Below is a small trained network, with its code and all its weights. Each question gives an input and a class and asks what happens when units are switched off, that is, made to give their printed mean instead of their output.

import numpy as np


def w(rows, s, z=0):
    codes = np.array(rows[::2]) - 128.0
    scale = np.full(codes.shape[1], s)
    scale[-1] = z or s
    return codes * scale


def norm(h):
    return h / np.sqrt((h * h).mean(-1, keepdims=True) + 1e-5)


def f(y):
    return np.maximum(y, 0)


def log_softmax(a):
    a = a - a.max(-1, keepdims=True)
    return a - np.log(np.exp(a).sum(-1, keepdims=True))


def net(x, mask):
    res = np.array(x, float).reshape(1, 7) / 4 @ E
    u = 0
    for l in range(2):
        y = f(norm(res) @ A[l][:, :-1].T + A[l][:, -1])
        res = res + np.where(mask[u : u + 5], y, B[l][:, -1]) @ B[l][:, :-1]
        u += 5
    return log_softmax(norm(res)[-1] @ U[:, :-1].T + U[:, -1])


A, B = {}, {}
E = w([
[141,63,101,216,132,67,26,109,162,148,69],'x0',
[90,11,87,175,138,70,43,113,90,211,79],'x1',
[119,175,191,151,8,63,108,131,139,95,132],'x2',
[219,152,94,164,188,165,66,110,186,109,104],'x3',
[65,59,125,167,151,100,159,71,134,188,65],'x4',
[125,97,132,174,110,74,82,106,156,156,88],'x5',
[165,132,74,123,148,154,34,200,56,124,162],'x6',
],0.0012)
A[0] = w([
[49,68,148,158,36,23,103,124,104,158,110,2],'0.n1',
[213,181,118,161,127,103,19,110,167,97,121,29],'0.n2',
[120,3,71,187,231,101,65,110,138,211,63,47],'0.n3',
[62,66,149,169,38,25,95,104,103,146,98,36],'0.n4',
[145,207,195,77,51,151,150,178,93,48,195,123],'0.n5',
],0.0017,0.0015)
B[0] = w([
[14,152,244,202,11,9,150,176,132,211,85,193],'0.n1',
[211,152,121,200,100,173,69,194,199,52,140,182],'0.n2',
[121,20,43,123,216,202,100,2,97,173,45,250],'0.n3',
[27,124,189,132,50,26,120,223,37,227,168,204],'0.n4',
[94,4,72,145,239,163,130,93,98,164,98,245],'0.n5',
],0.002)
A[1] = w([
[107,160,157,119,143,134,219,108,176,109,118,8],'1.n1',
[138,160,111,52,141,159,152,201,67,135,191,6],'1.n2',
[113,170,166,118,127,130,216,81,175,110,125,11],'1.n3',
[214,168,123,163,112,130,42,156,183,77,133,2],'1.n4',
[79,115,167,154,52,3,110,132,122,172,106,22],'1.n5',
],0.0028,0.0013)
B[1] = w([
[209,106,203,41,70,136,170,14,218,136,133,182],'1.n1',
[42,196,114,120,108,104,106,171,51,83,193,207],'1.n2',
[203,61,177,46,118,147,174,5,228,150,115,185],'1.n3',
[242,222,114,243,85,101,114,239,221,22,81,199],'1.n4',
[54,161,232,169,25,22,131,204,113,188,124,250],'1.n5',
],0.0027,0.0024)
U = w([
[68,196,93,65,154,183,150,206,10,76,225,7],'0',
[236,197,98,214,118,136,72,204,198,38,104,144],'1',
[29,106,206,192,28,3,111,161,113,208,86,253],'2',
[122,28,31,159,236,172,73,57,108,192,56,110],'3',
[159,132,193,35,112,165,229,17,208,113,148,122],'4',
],0.0071,0.00053)

Each question gives the input, the list of numbers given to net, and the class t.
The units are the neurons (one row each of A and B). Each row of codes is followed by its name. A weight is (code - 128) times the scale printed after its matrix; where a second scale follows, it is the last column's (A, B and U).
mask holds one flag per neuron, layer by layer. A switched-off neuron (its flag False) gives its mean, the last column of its row in B, instead of its output. The means were averaged over made-up inputs and are rounded, as every weight is.
A unit's drop is (log p(t) with every unit on - log p(t) with that unit switched off) / (log p(t) with every unit on - log p(t) with every unit switched off).
unit that matters most: the unit with the biggest drop
top k neurons: the k neurons with the biggest drops, biggest first
drop of u: that unit's drop, to one decimal
input [-2,-1,2,-2,7,-7,2], class 4: unit that matters most : 0.n4
input [-5,-5,6,-6,3,-2,2], class 4: top 4 neurons : (1.n3 1.n1 0.n4 1.n5)
input [2,0,3,8,4,1,-4], class 1: top 3 neurons : (0.n2 0.n5 1.n4)
input [4,-5,3,2,6,2,3], class 1: top 2 neurons : (0.n2 1.n4)
input [0,-6,7,-5,5,-3,-6], class 4: top 2 neurons : (1.n3 1.n1)
input [4,-8,7,-5,1,-2,1], class 4: top 2 neurons : (0.n4 0.n1)
input [4,-1,-2,0,4,-2,-3], class 3: top 2 neurons : (0.n3 1.n5)
input [-4,2,-5,4,-3,-1,-2], class 0: top 2 neurons : (0.n3 1.n2)
input [-3,2,0,3,0,8,7], class 1: top 3 neurons : (0.n2 1.n4 0.n5)
input [0,4,-3,-3,2,-8,-4], class 3: drop of 0.n1 : 0.1
input [-3,-1,6,8,7,4,5], class 1: drop of 1.n1 : 0.0
input [0,-4,-3,0,3,7,-3], class 4: drop of 0.n5 : 0.1
input [6,2,-6,-7,-8,-7,-6], class 0: drop of 1.n5 : 0.1
